Each row, then one of two labels for whether it has a hidden trait; a new part has new ones
[-4, 4, 9, 13, -21, 16, 17, -30, 20, 64, -9, 9, 1, 3, 9, 6, -8, -72, -56, 39, 7, -3, 42, 6, -27, 56, -33, -2, 54, 54, -21, 23, 33] : [52]
[13, 4, -52, 41, 4, 13, 13, -40, 26, 55, 0, 27, -11, -25, 6, -10, 17, -65, -44, -9, 30, 12, 42, 26, -16, 48, -53, -7, 37, 60, -29, 39, 66] : [50]
[13, -24, -59, -21, 48, -35, -61, -15, 8, -2, 15, 22, 8, 28, 27, 7, -4, 30, 62, -28, 120, 5, -58, 33, -17, -20, 7, 15, -52, -19, 14, -18, 4] : [50]
[8, 6, -5, 18, -25, 17, 25, -45, 24, 48, 8, 8, 5, 0, 1, 17, -13, -97, -65, 0, -24, -21, 45, 3, -39, 30, -23, -3, 80, 52, 0, 60, 22] : [52]
[-4, -26, -46, -28, 27, -30, -48, 5, -3, -34, 10, 13, 13, 7, 17, 9, 4, 55, 60, -27, 70, 11, -38, 16, -28, -35, 17, 32, -35, -33, 22, -9, -31] : [50]
[-10, -8, 29, -52, 25, 48, -25, 14, -67, -30, -13, 3, 46, -5, 38, -11, 45, 77, 36, -29, 67, 25, -56, -2, -41, 11, 8, 64, -45, -67, -20, -37, -70] : [50]
[10, 2, 66, -27, -14, 15, 31, 1, -39, 46, -5, -20, 22, 20, 35, 20, -1, -99, -42, 37, -41, 2, -17, -35, -54, 59, -9, 36, 112, 25, -27, 33, -63] : [52]
[0, 0, 22, -14, 9, 87, 23, -33, -99, 22, -17, 0, 57, -43, 20, -8, 64, -9, -30, -69, -5, 40, -47, -5, -32, 12, 6, 92, 13, -45, -49, -9, -25] : [50]
[-1, -14, 27, -67, 13, -29, -34, 42, -14, -82, 24, -8, 34, 40, 23, 26, -20, 52, 22, -40, 22, -41, -24, -11, -80, -21, 26, 58, 12, -49, 51, 33, -73] : [50]
[-14, -11, 0, -19, -48, -16, -1, -9, 49, -2, 25, 5, 1, 35, -1, 50, -50, -69, -56, 42, -42, -32, 79, -11, -76, 32, -18, -4, 115, 88, 48, 81, 4] : [50]
[16, -27, -36, -48, 38, -28, -55, 16, -12, -24, 25, 3, 8, 39, 27, 21, -14, 26, 72, -27, 62, 4, -45, -2, -41, -29, 31, 39, -24, -16, 27, -5, -49] : [50]
[-10, -8, 7, 7, -34, 6, 15, -35, 33, 35, 6, 2, 5, 18, 2, 34, -30, -86, -62, 35, -39, -18, 30, -8, -32, 25, -7, -20, 103, 53, 23, 46, 9] : [52]
[0, 17, 39, 3, -16, 47, 40, -8, -19, 53, -10, -1, 21, 5, 15, -7, 12, -55, -55, 28, -6, 2, 16, -17, -38, 55, -27, 16, 60, 35, -38, 21, 2] : [52]
[-24, -27, 5, -5, -22, 16, 15, -54, 2, 54, -24, 4, 28, -4, 13, 28, -6, -81, -60, 49, -2, 10, 31, 1, -24, 48, -3, -13, 107, 38, -6, 11, 0] : [52]
[-3, 1, 61, -36, -15, 39, 36, -7, -51, -1, -2, -17, 55, 4, 27, 22, 13, -42, -47, -16, -50, -17, -12, -29, -72, 26, 5, 67, 109, 8, -7, 40, -64] : [50]
[12, 6, 63, -23, -15, 53, 35, -21, -51, 36, -13, -9, 37, 3, 40, -1, 22, -73, -48, -9, -22, -6, -15, -16, -72, 63, -22, 58, 106, -12, -44, 29, -41] : [52]
[0, 8, 66, -24, -9, 47, 34, 13, -66, 31, -15, -19, 36, 0, 24, 2, 25, -25, -38, 16, -22, 15, -30, -32, -42, 43, -5, 36, 54, -18, -41, 1, -52] : [52]
[2, -23, -40, -50, 23, -14, -36, 11, -23, -45, 9, 12, 28, -2, 25, 4, 20, 58, 34, -62, 63, 6, -24, 17, -55, -3, 6, 62, -2, -37, 16, 13, -31] : [50]

Next part:
[9, -7, -1, -24, 10, 7, 42, -35, -54, -21, 2, 4, 17, -10, -4, -9, 23, -7, -12, -13, 1, -7, -2, -32, -17, 28, -5, -1, -2, 2, -5, 6, -1, -45, -33, -1, 28, 8, -16, -7, -58, -40, 52, -3, 9, -7, 34, 0, -9, -16, -2, -32, 25, -14, -2, 4, 11, -18, 7, -6, 42, -12, 0, 9, -3, -18, 21] : <61>
[19, 8, 12, -44, 1, 1, 27, -24, 13, -6, -1, 4, -19, 15, -5, 11, 8, 20, -9, 2, 31, -33, -42, -49, -18, -20, 3, 3, 14, 35, -55, 27, 0, 15, 29, -21, -13, -26, 8, -24, -62, 8, 40, 1, -32, -18, 30, -17, -59, 8, -20, -30, 34, 10, 35, 14, -13, -14, 6, -33, -37, -17, -8, 3, -5, -26, -2] : <59>
[-6, 5, 5, 2, 0, -10, -4, 12, 37, -6, 5, 6, -23, 6, 10, 11, -28, 17, 9, 13, -8, -4, -5, -3, -1, -19, -4, -7, 7, -4, -10, 0, 7, 24, 16, -1, -18, -12, 7, -1, 24, 45, -13, 7, -22, -13, -4, -1, -2, -8, -12, 2, -8, 11, 2, 2, -22, 35, -2, 2, -34, 4, -2, -7, -2, 12, -8] : <61>
[-5, -2, 7, 12, 19, 48, -8, -88, -39, -14, -10, 13, 33, -15, -10, -6, 30, 1, 12, -18, -11, -36, 11, 7, -6, 53, -23, -29, 11, 0, 62, 3, 3, -30, -15, 13, -24, -1, -1, 26, 0, -23, 20, -9, 9, -27, 42, 2, 0, -39, -8, -27, 32, -21, 8, -7, 16, 35, -1, 3, 5, -17, -8, -6, -8, -28, 7] : <59>
[-14, -1, -2, 25, 9, 2, -18, -24, -12, -13, 1, 8, 13, -11, 5, -3, -7, 3, 15, -1, -31, -6, 24, 20, 5, 27, -18, -23, 1, -22, 43, -12, 7, -19, -24, 17, -9, 7, -1, 18, 42, 15, -17, 0, 6, -12, 0, 8, 26, -25, -5, 1, -3, -13, -14, -13, 0, 50, -5, 24, 14, 3, -4, -7, -3, 11, 2] : <61>
[5, 9, 12, -9, 2, 3, -7, -21, 39, 3, -5, 6, -14, 9, -4, 13, 2, 22, 4, 2, 15, -23, -24, -13, -4, -19, -3, -8, 15, 25, -22, 18, 1, 32, 41, -9, -35, -23, 16, -5, -15, 28, 8, 1, -28, -18, 12, -9, -41, -2, -18, -12, 19, 11, 26, 4, -17, 3, 1, -24, -59, -12, -8, -7, -4, -13, -14] : <59>
[18, 0, 5, -33, -2, 5, 37, -18, -5, 1, -3, -3, -2, 7, -10, 1, 20, -1, -16, -6, 36, -13, -27, -33, -15, -10, 11, 14, 3, 27, -46, 21, -6, -6, 13, -17, 5, -9, -3, -24, -72, -25, 45, -3, -13, 3, 23, -12, -44, 11, -2, -23, 25, 5, 22, 12, 4, -44, 8, -30, -12, -13, -4, 9, 0, -26, 6] : <59>
[-8, 7, 7, 12, 3, -3, -29, -5, 34, -12, 2, 10, -14, 3, 7, 14, -20, 21, 17, 9, -15, -14, -2, 0, 2, -7, -14, -22, 12, -1, 13, 0, 9, 27, 21, 3, -36, -15, 13, 8, 39, 52, -18, 6, -20, -23, 1, -1, -1, -13, -22, -4, 2, 4, 3, -2, -19, 57, -5, 9, -43, -1, -6, -12, -5, 8, -12] : <61>
[-3, 10, 12, 4, 2, -2, -25, -16, 40, -5, -1, 11, -19, 8, 2, 17, -13, 28, 15, 9, -2, -24, -14, -5, 1, -18, -12, -20, 16, 11, 4, 10, 8, 35, 37, -2, -44, -24, 18, 6, 21, 51, -10, 4, -23, -23, 4, -8, -23, -18, -22, -9, 12, 9, 17, -1, -23, 56, -2, -7, -55, -7, -10, -12, -6, -2, -17] : <59>
[-14, 1, 8, 25, 20, 16, -24, -76, -22, -26, -4, 21, 23, -15, -1, 0, 8, 15, 22, -11, -34, -35, 23, 12, -3, 48, -32, -46, 12, -10, 66, -1, 11, -19, -15, 18, -36, -1, 4, 34, 29, 24, 3, -3, 3, -34, 33, 4, 11, -47, -18, -27, 31, -16, -3, -17, -6, 71, -4, 14, -3, -14, -9, -13, -8, -11, 2] : <61>
